Below is a small trained network, with its code and all its weights. Each question gives an input and a class and asks what happens when units are switched off, that is, made to give their printed mean instead of their output.

import numpy as np


def w(rows, s, z=0):
    codes = np.array(rows[::2]) - 128.0
    scale = np.full(codes.shape[1], s)
    scale[-1] = z or s
    return codes * scale


def norm(h):
    return h / np.sqrt((h * h).mean(-1, keepdims=True) + 1e-5)


def f(y):
    return np.maximum(y, 0)


def log_softmax(a):
    a = a - a.max(-1, keepdims=True)
    return a - np.log(np.exp(a).sum(-1, keepdims=True))


def net(x, mask):
    res = np.array(x, float).reshape(1, 8) / 4 @ E
    u = 0
    for l in range(2):
        y = f(norm(res) @ A[l][:, :-1].T + A[l][:, -1])
        res = res + np.where(mask[u : u + 9], y, B[l][:, -1]) @ B[l][:, :-1]
        u += 9
    return log_softmax(norm(res)[-1] @ U[:, :-1].T + U[:, -1])


A, B = {}, {}
E = w([
[129,127,129,128,127,130,127,129],'x0',
[162,157,191,169,125,158,81,227],'x1',
[129,127,126,128,125,127,126,128],'x2',
[234,119,192,122,239,122,112,52],'x3',
[128,129,126,128,129,130,127,129],'x4',
[129,127,128,127,127,129,129,127],'x5',
[143,2,81,214,130,105,115,100],'x6',
[126,129,126,129,129,130,127,129],'x7',
],0.00077)
A[0] = w([
[218,111,165,115,187,104,123,88,126],'0.n0',
[101,116,127,182,83,141,151,130,20],'0.n1',
[80,177,150,195,183,154,107,154,248],'0.n2',
[131,74,64,255,130,125,159,143,83],'0.n3',
[177,25,158,126,204,101,82,115,12],'0.n4',
[88,187,103,91,80,155,98,138,148],'0.n5',
[206,167,156,89,205,137,105,80,90],'0.n6',
[91,143,57,120,43,128,185,75,145],'0.n7',
[184,138,134,113,174,116,144,59,81],'0.n8',
],0.0021,0.0011)
B[0] = w([
[150,178,103,175,175,187,130,113,249],'0.n0',
[147,82,174,98,79,134,32,98,153],'0.n1',
[175,101,94,124,107,97,138,156,241],'0.n2',
[152,120,162,34,98,108,115,122,228],'0.n3',
[25,141,137,218,150,204,133,173,214],'0.n4',
[115,111,115,182,148,117,227,138,224],'0.n5',
[156,95,158,22,64,73,120,128,244],'0.n6',
[158,130,177,118,214,123,152,86,235],'0.n7',
[60,186,39,108,6,159,66,155,207],'0.n8',
],0.0021,0.0016)
A[1] = w([
[138,132,76,64,76,114,128,125,236],'1.n0',
[219,158,189,184,133,139,95,154,167],'1.n1',
[46,97,137,63,122,153,76,158,255],'1.n2',
[112,126,182,57,80,124,158,119,14],'1.n3',
[89,81,32,128,141,148,132,41,76],'1.n4',
[98,195,92,90,148,124,205,40,145],'1.n5',
[104,82,124,75,160,52,135,74,57],'1.n6',
[139,128,140,153,58,86,99,222,99],'1.n7',
[122,187,100,158,173,134,251,184,90],'1.n8',
],0.0027,0.00096)
B[1] = w([
[162,118,155,149,141,193,188,180,228],'1.n0',
[72,91,115,114,142,129,225,133,238],'1.n1',
[196,63,122,104,144,39,149,92,206],'1.n2',
[102,107,49,120,199,146,75,107,171],'1.n3',
[76,220,122,58,205,127,48,176,228],'1.n4',
[191,57,98,218,46,140,118,51,254],'1.n5',
[84,141,166,94,96,89,196,250,182],'1.n6',
[164,177,157,128,127,125,26,71,237],'1.n7',
[51,173,151,163,130,104,88,122,217],'1.n8',
],0.0025,0.0021)
U = w([
[31,143,76,233,46,85,231,40,186],'0',
[56,35,91,1,140,19,205,226,103],'1',
[244,137,53,57,51,192,167,24,222],'2',
[43,163,35,71,234,163,9,73,65],'3',
[55,255,211,183,78,104,58,215,175],'4',
[226,39,195,142,45,53,27,166,146],'5',
[203,196,227,16,187,186,226,202,2],'6',
[111,28,168,236,217,232,175,196,89],'7',
],0.0074,0.00074)

Each question gives the input, the list of numbers given to net, and the class t.
The units are the neurons (one row each of A and B). Each row of codes is followed by its name. A weight is (code - 128) times the scale printed after its matrix; where a second scale follows, it is the last column's (A, B and U).
mask holds one flag per neuron, layer by layer. A switched-off neuron (its flag False) gives its mean, the last column of its row in B, instead of its output. The means were averaged over made-up inputs and are rounded, as every weight is.
A unit's drop is (log p(t) with every unit on - log p(t) with that unit switched off) / (log p(t) with every unit on - log p(t) with every unit switched off).
The circuit of an input: a set's keep is (log p(t) with only the set's units on - log p(t) with every unit switched off) / (log p(t) with every unit on - log p(t) with every unit switched off). Starting from the 12 units with the biggest drops (on a tie, the unit counted first), units are removed one at a time, each time the one whose removal leaves the highest keep (on an exact tie, the one counted first), for as long as the keep stays at least 0.8.
circuit, biggest first: the units of the circuit, biggest drop first
unit that matters most: the unit with the biggest drop
top k neurons: the k neurons with the biggest drops, biggest first
k most important neurons of layer l: the k neurons of layer l with the biggest drops, biggest first
drop when u is switched off: that unit's drop, to one decimal
input [-7,2,-1,-5,1,4,1,-5], class 5: unit that matters most	0.n1
input [2,-5,-7,8,4,-5,8,0], class 3: top 2 neurons	[1.n4; 0.n8]
input [-1,-2,1,0,4,-2,4,8], class 1: circuit, biggest first	[0.n3; 1.n6]
input [2,0,1,-8,8,-8,-6,-4], class 0: top 2 neurons	[1.n4; 0.n5]
input [5,8,4,-6,5,-1,2,-4], class 5: circuit, biggest first	[1.n7; 1.n4; 1.n2]
input [2,-3,1,8,0,8,-2,-7], class 2: circuit, biggest first	[0.n8; 1.n5]
input [-5,7,7,2,-4,3,0,-6], class 6: 2 most important neurons of layer 1	[1.n5; 1.n1]
input [-6,-6,8,1,-8,-2,6,-3], class 3: top 4 neurons	[1.n4; 0.n6; 0.n4; 1.n1]
input [-5,-6,7,1,5,-5,1,6], class 3: 2 most important neurons of layer 0	[0.n6; 0.n3]
input [0,-1,6,-4,5,8,8,8], class 1: circuit, biggest first	[1.n5; 0.n3]
input [6,-8,-6,0,5,5,4,7], class 1: top 3 neurons	[1.n6; 1.n4; 0.n0]
input [-3,-2,-6,6,-6,-3,3,4], class 3: circuit, biggest first	[0.n8; 1.n4]
input [6,-3,8,-2,1,1,-6,3], class 0: top 3 neurons	[1.n5; 1.n8; 0.n5]
input [-6,-1,8,2,4,6,7,-2], class 3: circuit, biggest first	[1.n4]
input [7,-2,-1,0,-7,-3,-8,2], class 0: 2 most important neurons of layer 0	[0.n5; 0.n3]
input [5,6,-6,6,6,8,3,-4], class 7: 2 most important neurons of layer 1	[1.n1; 1.n4]
input [5,-3,-7,1,5,4,7,-8], class 3: top 2 neurons	[1.n4; 0.n6]
input [2,-4,0,-7,7,-3,3,8], class 1: top 2 neurons	[1.n4; 1.n6]
input [-8,-4,0,8,5,-5,4,8], class 3: top 3 neurons	[1.n4; 0.n8; 0.n4]
input [-4,0,-1,-3,-2,-7,4,7], class 1: circuit, biggest first	[1.n5]
input [0,-1,4,-4,5,0,7,6], class 1: circuit, biggest first	[1.n5; 0.n3]
input [-5,-1,1,2,-1,6,4,-1], class 3: drop when 0.n4 is switched off	0.1
input [7,-5,7,3,5,-5,-7,0], class 2: drop when 1.n5 is switched off	0.3
input [-2,6,-5,-8,4,5,2,-8], class 5: drop when 1.n2 is switched off	0.2
input [6,-2,4,2,-7,2,-6,-3], class 2: drop when 0.n2 is switched off	0.0
input [2,-6,0,-1,1,7,2,1], class 1: 3 most important neurons of layer 1	[1.n6; 1.n4; 1.n5]
input [-5,4,0,-2,4,1,2,3], class 5: unit that matters most	1.n7
